Each row has a name. Each piece below is followed by the name of the row it came from, unless a question asks for something else. Each question is about the rows just above it. Places in a row count from 0.

Columns, left to right: V U X L Q S J
Z_651: [ 87 101 113 156 145  83 185]
Z_55: [150 127 142 107 136 108  98]
Z_524: [150 127 131 107 136 108  98]
Z_749: [122 144 149 188 105  63  73]
Z_86: [ 87 101 113 156 145  86 140]
How many entries does [150 127 131 107 136] have?
5
Which column holds [98 73] top down?
J
Table of tags by key:
[73] -> Z_576
[185] -> Z_129
[188] -> Z_139
Join Z_749 by its entry at place 6:
Z_576
[107 150 131 108 127  98 136] is which row reordered?
Z_524

Columns, left to right: R K N H P A W E Z
Z_524: [191 152 129 129 134 125 125 102 126]
Z_478: [104 116 129 128 130 129 127 133 129]
Z_557: [118 133 128 128 132 128 126  78 129]
Z_370: [124 137 124 127 107 131 141 142 129]
Z_148: [143 120 130 128 124 129 130 184 127]
Z_178: [124 127 135 152 129 130 129 123 128]
Z_651: [134 121 129 128 126 128 129 142 128]
Z_596: [177 144 130 130 140 124 125  90 126]
Z_939: [131 129 129 127 120 129 122 163 129]
Z_86: [111 121 129 127 122 130 125 163 129]
Z_749: [136 130 129 127 123 129 124 152 128]
Z_55: [130 128 129 128 128 128 128 134 128]
tags:
[128] -> Z_130
[135] -> Z_756
[134] -> Z_361
[104] -> Z_514
[136] -> Z_306
[103] -> Z_979
Look up the entry of Z_478 at place 0 in the table:
Z_514
Which row holds these entries in another order? [128 152 124 129 123 127 129 130 136]
Z_749

Columns, left to right: B M D T Y
Z_55: [130 125 122 210 131]
Z_178: [132 130 118  79 130]
Z_524: [130 125  98 190 132]
Z_478: [190 126 129 122 131]
Z_651: [105 126 163 140 130]
Z_749: [130 122 126 190 131]
tags:
[126] -> Z_822
[121] -> Z_389
[124] -> Z_318
[125] -> Z_387
[122] -> Z_901
Look up the entry of Z_524 at place 1 in the table:
Z_387
Which column holds [118  98 129 163 126] top down?
D
Number of entries in [132 130 118  79]:
4
Which row holds these entries in another order? [122 190 130 131 126]
Z_749
Put [129 122 131 190 126] back in order: which row is it?
Z_478
[130 190] is in which column, read top down?
B

Columns, left to right: sofop vuzuv vun Ton
Z_55: [135 122 133 122]
Z_596: [ 68 152 122  70]
Z_370: [111 139 141 119]
Z_148: [166 107 159 123]
Z_939: [133 122 136 122]
Z_478: [201 116 209 159]
Which row holds these entries in another order? [139 141 119 111]
Z_370
Table of tags by key:
[118] -> Z_710
[111] -> Z_511
[140] -> Z_181
[122] -> Z_373
[139] -> Z_752
[119] -> Z_35
[138] -> Z_961
Join Z_370 by its entry at place 1:
Z_752
Put [122 136 122 133] back in order: which row is it?
Z_939
Number of entries in [166 107 159]:
3
Put [122 122 133 135] back in order: which row is it?
Z_55
[159 136 209] is in which column, read top down?
vun
Which column holds this, read top down? [122 141 159 136 209]
vun

Columns, left to right: fodo gaku luvu sebal Pozig Perok linal bora gideg Rop
Z_55: [126 126 128 156 159 119  91 155 127 119]
Z_939: [126 126 128 156 159 167  91 155 127 119]
Z_749: [140 113 169  94  80  65 168  94 166 113]
Z_478: [122 156 107 125 155 161 102 154  99 159]
Z_557: [163  96 104 140 119 114 121 100 108  92]
Z_596: [107 136 128 164 188 181  94 175 122 137]
Which column holds [126 113 156] top down?
gaku
Which column holds [ 65 161 114] top down?
Perok
Which column holds [128 128 169] top down?
luvu

Columns, left to right: notu Nid rek zik Lol sezes mima bogod Zekaz
Z_86: [117 142 165 114 108 151  89 125 108]
Z_478: [152  80  93 144 162  94 156 107 151]
Z_939: [ 84  87 135 163  93 158 138 184 165]
Z_370: [ 45 110 128 174  58 185 114 191 143]
Z_596: [132  61 151 138 133 139 113 191 167]
Z_524: [ 69 124 126 194  89 187 123 171 147]
Z_651: [ 69 142 126 194  89 187 123 171 147]
Z_55: [168  86  94 153 165 101 157 101 143]
Z_178: [111 153 161 133 104 149  93 120 119]
Z_557: [127 127  99 141 132 114 149 123 121]
Z_148: [132  61 151 138 133 139 113 123 167]
Z_749: [140 166 174  69 134 131  91 106 101]
key -> tag
[111] -> Z_592
[123] -> Z_829
[143] -> Z_925
[110] -> Z_465
[142] -> Z_646
[87] -> Z_61
The tag of Z_651, keyed by place 1:
Z_646
Which entry of Z_939 is missing from [158 163 138  93  87  84 135 165]?
[184]
[ 45 110 128 174  58 185 114 191 143]
Z_370

Columns, left to right: nedul Pini Fifur dov nodet bis zes mes tuzu
Z_86: [127 127 129 129 128 143 202 212 213]
Z_939: [127 129 129 129 129 129 166 211 213]
Z_749: [128 138 198 214 212 214 214 211 210]
[129 198] is in which column, read top down?
Fifur
Number of entries in [127 127 129 129 128]:
5
tags:
[214] -> Z_31
[213] -> Z_952
[203] -> Z_379
[202] -> Z_544
[210] -> Z_797
Look up the entry of Z_749 at place 6 in the table:
Z_31

Columns, left to right: sosu tolin moz sog tive
Z_478: [215 142 104 201  66]
Z_524: [ 80 134 157 105 181]
Z_557: [189 126 104 176  78]
Z_596: [109 108 139 100 143]
Table of tags by key:
[142] -> Z_309
[181] -> Z_455
[108] -> Z_991
[143] -> Z_20
Join Z_596 by its entry at place 4:
Z_20
Shuffled Z_596 with one entry gone: [100 109 139 143], missing
[108]
Which column holds [201 105] top down?
sog

Columns, left to right: Kobiz vozet govi gunur bopu
Z_86: [148 212  93 138  97]
Z_478: [ 93 212  97 148 139]
Z_651: [ 93 114  97 148 139]
Z_178: [140  93 148 114  97]
key -> tag
[92] -> Z_261
[113] -> Z_842
[93] -> Z_655
[115] -> Z_832
[114] -> Z_966
Join Z_651 by its entry at place 1:
Z_966
Which entry of Z_478 is missing from [148  93 139  97]?
[212]
Put [ 93  97 139 148 212] back in order: which row is it?
Z_478
The row with [ 93 212  97 148 139] is
Z_478
The row with [148 212  93 138  97] is
Z_86
Put [139 148  97 114  93] back in order: which row is it?
Z_651

Columns, left to right: sipeb peduf tizu mab diba
Z_86: [103 128 128  57 129]
Z_370: [103 128 163 136 129]
Z_939: [167 127  94 149 125]
Z_596: [127 129 203 128 129]
Z_55: [131 131 123 186 127]
Z_651: [139 130 117 131 129]
Z_148: [131 131 123 134 127]
Z_749: [158 128  98 110 130]
Z_557: [128 163 136 129 104]
Z_524: [129 128 127 204 129]
Which column holds this, read top down? [103 103 167]
sipeb
Which column holds this, read top down? [129 131]
peduf
Put [ 57 128 103 128 129] back in order: which row is it?
Z_86
Which row holds these entries in another order? [129 136 163 128 103]
Z_370
Z_651 without one entry, shuffled: [129 117 139 131]. Gone:
[130]
Which row holds these entries in another order? [127 128 129 129 204]
Z_524
Which entry of Z_557 is missing from [104 136 128 163]?
[129]

Columns, left to right: paf kam dipu Vepa zosib tezaf
Z_55: [126 142  98 153 132 137]
Z_478: [140 123 162  83  62 179]
Z_524: [125  98 137 153 132 142]
Z_749: [109 107 117 138 117 119]
Z_370: [124 142 102 151 172  85]
How many entries does [125  98 137 153 132] have?
5
Which column holds [153  83 153 138] top down?
Vepa
Put [179 140  83  62 162 123] back in order: which row is it?
Z_478
Which column holds [117 172] top down?
zosib
tags:
[172] -> Z_542
[179] -> Z_513
[85] -> Z_229
The tag of Z_370, keyed by place 5:
Z_229
Which row holds these entries in another order? [119 117 138 117 107 109]
Z_749
Put [ 98 125 132 137 142 153] back in order: which row is it?
Z_524

Columns, left to right: per vif furo tose zov lan Suma Lok
Z_749: [177 126  98 160  70  98 128  92]
Z_557: [134 158 132 163 148 133 125 126]
Z_478: [116 120 145 114 133 120 105 132]
Z_86: [ 91 140 162 110 188 165 138 168]
Z_370: [ 91 146 173 109 205 177 148 182]
Z_524: [158 132 126 130 125 134 164 148]
Z_651: [105 106 115 119  97  91 118  85]
Z_148: [ 96 110 126 116 112 102  76  99]
Number of entries in [ 91 140 162 110 188 165 138]:
7
[138 168  91 140 162 110 188 165] is which row reordered?
Z_86
Z_651 without one entry, shuffled: [ 85  91 105 118 106 115  97]. Gone:
[119]
key -> tag
[104] -> Z_489
[114] -> Z_603
[115] -> Z_375
[105] -> Z_937
[128] -> Z_288
The tag of Z_478, keyed by place 6:
Z_937
Which row holds these entries in another order? [148 164 134 125 130 126 132 158]
Z_524
Which entry of Z_557 is missing from [125 158 148 163 133 126 132]?
[134]
[ 99  76 102 112 116 126 110  96] is which row reordered?
Z_148

Columns, left to right: fur malub mun tirap
Z_178: [186 124 148 100]
Z_55: [177  48 100 176]
Z_939: [124 186  99 148]
key -> tag
[148] -> Z_263
[99] -> Z_890
[100] -> Z_949
Look up the entry of Z_939 at place 2 in the table:
Z_890
[100 186 124 148] is which row reordered?
Z_178
Which entry of Z_55 is missing from [176  48 100]?
[177]
Which column holds this, read top down? [ 48 186]
malub
[124 100 186 148] is which row reordered?
Z_178

Columns, left to right: gomum Fuve savu pupiz
Z_939: [ 49 133  81  54]
Z_55: [ 42 163 168 159]
Z_524: [ 49 133  81 182]
Z_370: [ 49 133  61 182]
Which column holds this, read top down? [182 182]
pupiz
How many entries does [ 49 133  81] have?
3
Count the entries of [ 42 163 168]:
3
Table of tags by key:
[183] -> Z_923
[81] -> Z_349
[182] -> Z_523
[61] -> Z_770
[60] -> Z_921
[80] -> Z_792
[62] -> Z_726
The tag of Z_370, keyed by place 2:
Z_770

Columns, left to right: pusa gug pok kat bana
Z_524: [160 148 140  83 110]
Z_749: [153 108 163  99  86]
Z_596: [154 159 157  72  52]
Z_370: [ 86 153 108 100 163]
Z_148: [171  75 147 120 171]
Z_557: [ 86 146  94 182 106]
Z_86: [153 108 163  99 127]
Z_478: [171 105 147 120 171]
Z_178: [124 105 169 146 141]
[ 99 108 127 153 163] is which row reordered?
Z_86
Which column holds this, read top down? [ 94 163 147]
pok
Which column holds this, read top down? [147 169]
pok
Which column holds [153 154] top down?
pusa
Put [ 86  99 108 153 163] back in order: which row is it?
Z_749

Columns, left to right: mebo zabo nefo fos
Z_557: [168 190 113 169]
Z_651: [134 154 169 165]
Z_178: [177 121  61  92]
Z_478: [ 70 112 202 164]
Z_749: [123 162 135 158]
Z_55: [183 197  98 147]
Which entry of Z_651 is missing from [165 154 134]?
[169]
Which entry of Z_651 is missing from [154 134 169]?
[165]
tags:
[164] -> Z_783
[165] -> Z_67
[70] -> Z_861
[148] -> Z_635
[147] -> Z_905
The tag of Z_478, keyed by place 3:
Z_783
Shuffled Z_557 with one entry gone: [169 190 113], missing
[168]

Columns, left to right: fizas zene fasu Vod zif
Z_749: [152  56 134 153 149]
Z_370: [186 138 111  91 179]
Z_524: [194 148 109  76 198]
Z_178: [114 151 164 121 103]
Z_651: [128  66 115 168 133]
Z_478: [139  49  92 159 144]
Z_86: [ 75  98 128 157  62]
Which column holds this, read top down? [186 194 114]
fizas
tags:
[50] -> Z_293
[49] -> Z_555
[149] -> Z_10
[144] -> Z_398
[145] -> Z_720
[159] -> Z_131
The tag of Z_478, keyed by place 4:
Z_398

Columns, left to right: pasap gos bodet Rupa
Z_939: [130 135 129 140]
Z_524: [140 146 164 124]
Z_651: [127 127 127 139]
Z_370: [130 127 125 126]
Z_178: [128 204 148 126]
Z_55: [128 212 152 125]
Z_557: [203 128 126 148]
Z_596: [128 183 138 125]
Z_86: [130 127 127 144]
Z_749: [133 152 166 124]
Z_478: [129 138 131 156]
Which row holds these entries in another order? [126 148 204 128]
Z_178
Which column holds [126 138 127 166] top down?
bodet
tags:
[165] -> Z_279
[126] -> Z_746
[148] -> Z_755
[128] -> Z_944
[164] -> Z_155
[125] -> Z_843
[129] -> Z_675
Join Z_557 by its entry at place 2:
Z_746

Columns, left to right: firim deti niro kugud Foro vodem
Z_178: [102 132 134 129  94 105]
Z_939: [ 80 134 141 129  63  93]
Z_749: [ 83 119 136 144  66 109]
Z_478: [127 130 127 128 126 128]
Z_524: [128 128 129 127 128 128]
Z_55: [128 128 129 128 128 128]
Z_370: [129 128 127 128 130 132]
Table of tags by key:
[129] -> Z_742
[135] -> Z_73
[134] -> Z_419
[127] -> Z_140
[133] -> Z_690
The tag of Z_178, keyed by place 2:
Z_419
Which column holds this, read top down? [128 128 129]
firim
Shuffled Z_370 with one entry gone: [128 130 129 127 128], missing
[132]
How many entries does [128 128 129 127 128 128] have?
6
Which column holds [94 63 66] top down?
Foro

Columns, left to right: veriv ribuk runan Gof
Z_86: [173 147  91 104]
Z_596: [104 148  91 173]
Z_749: [144  86 135 141]
Z_524: [173 159  91 104]
tags:
[141] -> Z_488
[159] -> Z_984
[86] -> Z_161
[85] -> Z_768
Join Z_749 by its entry at place 1:
Z_161
[104  91 147 173] is which row reordered?
Z_86
Put [173  91 148 104] back in order: which row is it?
Z_596

Columns, left to right: meri pili zoma davin nofe duzi dul
Z_749: [107  80  48  64 208 183  86]
Z_178: [188 150 160 129  51 211 194]
Z_148: [ 67 185  46 203 142  85 101]
[211 194 188 150 160 129  51] is which row reordered?
Z_178
[ 80 150] is in which column, read top down?
pili
[208  51] is in which column, read top down?
nofe
Which column holds this, read top down? [194 101]
dul
tags:
[86] -> Z_417
[208] -> Z_216
[194] -> Z_50
Look up the entry of Z_749 at place 6 in the table:
Z_417

Columns, left to right: kulan Zod pator doli Kapo
Z_524: [ 93  85  97 157 122]
Z_148: [ 93 137  97 136 125]
Z_939: [ 93  98  97 135 125]
Z_749: [ 93 137  97 136 111]
Z_370: [101 141  97 136 120]
Z_178: [ 93  88  97 157 148]
Z_651: [115 137 201 130 153]
Shuffled Z_939 with one entry gone: [135  93  98 125], missing
[97]
Which entry of Z_370 is missing from [120 136  97 101]?
[141]
Which column holds this, read top down? [125 111 120 148]
Kapo

Columns, left to right: kig Des Zovo sebo mupif fesiv zita
Z_148: [194  52 115 143 130 104  96]
Z_178: [ 71 134 104 113  93 104 204]
Z_651: [204  70  93 134 104 113 135]
Which row holds these entries in another order? [113 135 204  70  93 134 104]
Z_651
tags:
[70] -> Z_938
[72] -> Z_431
[204] -> Z_147
[103] -> Z_71
[71] -> Z_381
[104] -> Z_18
Join Z_178 by its entry at place 0:
Z_381
[ 70  93 104 113 134 135 204] is which row reordered?
Z_651
Z_651 without one entry, shuffled: [104  70 135 204 113  93]. Gone:
[134]
Which column holds [104 113] top down?
fesiv
Number of entries in [204  70  93]:
3

Columns, left to right: nizug taso Ruv legi topaf Fisot
Z_557: [149 172 202 171 184  86]
Z_148: [104 105 109 108 134  94]
Z_651: [104 105 109 108 108  98]
tags:
[104] -> Z_929
[107] -> Z_257
[170] -> Z_780
[108] -> Z_446
[171] -> Z_977
[103] -> Z_908
The tag of Z_148, keyed by place 3:
Z_446
Count the entries of [104 105 109]:
3
Which entry of Z_651 is missing from [105 104 108  98 108]?
[109]

Columns, left to right: koba Pover kotup nezep fegot Nesem sudus
Z_524: [140 107 148 103 196 143  62]
Z_651: [103 148 197 140 107 143  62]
Z_557: [103  62 148 196 139 107 143]
Which row holds these entries in another order? [148 103 196 143  62 140 107]
Z_524
Which row holds these entries in another order? [148  62 103 143 107 196 140]
Z_524
Which column holds this, read top down? [ 62 143]
sudus
tags:
[107] -> Z_817
[148] -> Z_553
[147] -> Z_125
[103] -> Z_85
[104] -> Z_477
[140] -> Z_627
Look up the entry of Z_651 at place 1 in the table:
Z_553
[148  62] is in which column, read top down?
Pover
How many entries does [140 107 148] have?
3
Which column holds this, read top down? [148 197]
kotup

Columns, left to right: Kori vati tedeb Piv giriv pepu Mabe
Z_651: [120 112 137 127  99 146  84]
Z_178: [194  76 124 111  77 126  50]
Z_370: [159  79 148  83 105 148 106]
Z_148: [171 142 103 151 149 157 147]
Z_524: [100 163 117 157 141 118 147]
Z_596: [ 48 161 152 129 161 117 169]
Z_55: [112  97 128 128  72 127 129]
Z_939: [103 163 134 129 152 104 105]
key -> tag
[152] -> Z_844
[147] -> Z_813
[160] -> Z_763
[124] -> Z_470
[159] -> Z_880
[117] -> Z_194
[148] -> Z_28
[103] -> Z_66
The tag of Z_370, keyed by place 2:
Z_28
Which column holds this, read top down? [147 147 169 129 105]
Mabe

Columns, left to right: timir fafar daded nur Fenuf pamuv
Z_86: [107 165 163 112 157 100]
Z_370: [113 140 159 139 125 140]
Z_55: [118 110 129 155 133 147]
Z_651: [ 85 146 146 141 137 123]
Z_148: [113 140 159 139 161 121]
Z_749: [ 73 131 134 158  93 140]
Z_939: [ 62 129 116 156  98 143]
Z_478: [127 137 142 126 144 121]
Z_524: [146 147 155 109 160 108]
Z_596: [164 123 122 110 130 122]
Z_557: [130 111 101 133  98 143]
Z_178: [120 144 128 115 121 116]
tags:
[160] -> Z_960
[155] -> Z_294
[156] -> Z_227
[163] -> Z_21
[154] -> Z_501
Look up the entry of Z_524 at place 2 in the table:
Z_294
Put [ 62  98 116 129 143 156] back in order: which row is it?
Z_939
Put [110 118 129 133 147 155] back in order: which row is it?
Z_55
Which row holds [ 85 146 146 141 137 123]?
Z_651

Columns, left to right: pek nuve tere mimim levug dud
Z_939: [129 131 124 102 212 139]
Z_478: [124 139 130 129 102 212]
Z_557: [124 139 130 131 110 156]
Z_148: [120 124  54 129 125 130]
Table of tags by key:
[124] -> Z_372
[110] -> Z_575
[125] -> Z_950
Look up the entry of Z_557 at place 4 in the table:
Z_575
Count the entries of [129 131 124]:
3
[124  54 129 125 130 120] is which row reordered?
Z_148
Put [131 124 102 139 212 129] back in order: which row is it?
Z_939
Which column holds [212 156 130] top down?
dud
[212 102 129 130 139 124] is which row reordered?
Z_478

Columns, left to right: tapef zusok nafod zizeg
Z_939: [ 98 143 134  77]
Z_178: [133 111  98 132]
Z_370: [69 83 73 91]
Z_86: [154  63 165  61]
Z_478: [144 163 190 129]
Z_749: [55 75 52 99]
Z_148: [ 72 151  93 138]
Number of entries in [55 75 52]:
3
Shuffled Z_178 with one entry gone: [111  98 133], missing
[132]

Columns, left to right: tadep bazam kufif rel
Z_148: [ 49  85 113  82]
Z_524: [ 73  90 127 116]
Z_178: [169  90 127 116]
Z_86: [142 149 199 137]
Z_370: [ 81  49 113  85]
Z_651: [142 149 199 138]
Shuffled Z_370 with one entry gone: [85 49 81], missing
[113]
Put [ 85 113  82  49] back in order: which row is it?
Z_148
Count the entries of [ 49  85 113  82]:
4
Shuffled Z_178 with one entry gone: [127 116 169], missing
[90]
[116 116 137] is in which column, read top down?
rel

Columns, left to right: Gozi Datak Puf gevor Zav Povu vus
Z_55: [161 146 132 170 129 149 150]
Z_86: [157 139 126 166 144 132 142]
Z_557: [173  73  99 180  87 112 182]
Z_651: [161 146 132 170 129 139 159]
Z_148: [187  70  90 200 109 128 185]
Z_524: [173  73  99 180  87 138 181]
Z_178: [165 100 118 178  72 116 179]
Z_596: [124  97 110 123 138 117 124]
Count the entries of [157 139 126 166 144]:
5
Table of tags by key:
[151] -> Z_936
[160] -> Z_9
[150] -> Z_919
[182] -> Z_127
[184] -> Z_108
[142] -> Z_828
[181] -> Z_606
[128] -> Z_262
[187] -> Z_699
[185] -> Z_934
[183] -> Z_894
[159] -> Z_4
The tag of Z_148, keyed by place 6:
Z_934
Z_55 without one entry, shuffled: [146 161 129 132 149 170]. Gone:
[150]
Shuffled Z_651 with one entry gone: [170 129 139 159 146 161], missing
[132]
The row with [165 100 118 178  72 116 179] is
Z_178
Which entry of Z_178 is missing from [116  72 165 100 118 178]?
[179]

Columns, left to right: Bifi sem Ber duluf ranos
Z_939: [118 145 149  47  63]
Z_557: [ 47  64 149 145 118]
Z_148: [145  47  64 150 118]
Which entry of Z_939 is missing from [ 63  47 118 145]?
[149]
Number of entries in [118 145 149  47]:
4
Table of tags by key:
[47] -> Z_443
[145] -> Z_224
[149] -> Z_681
[151] -> Z_281
[150] -> Z_150
[48] -> Z_607
Look up the entry of Z_148 at place 3 in the table:
Z_150
Put [150 118 145  47  64] back in order: which row is it?
Z_148
Which row holds these entries in another order? [145 118 149  64  47]
Z_557
[118  47] is in which column, read top down?
Bifi

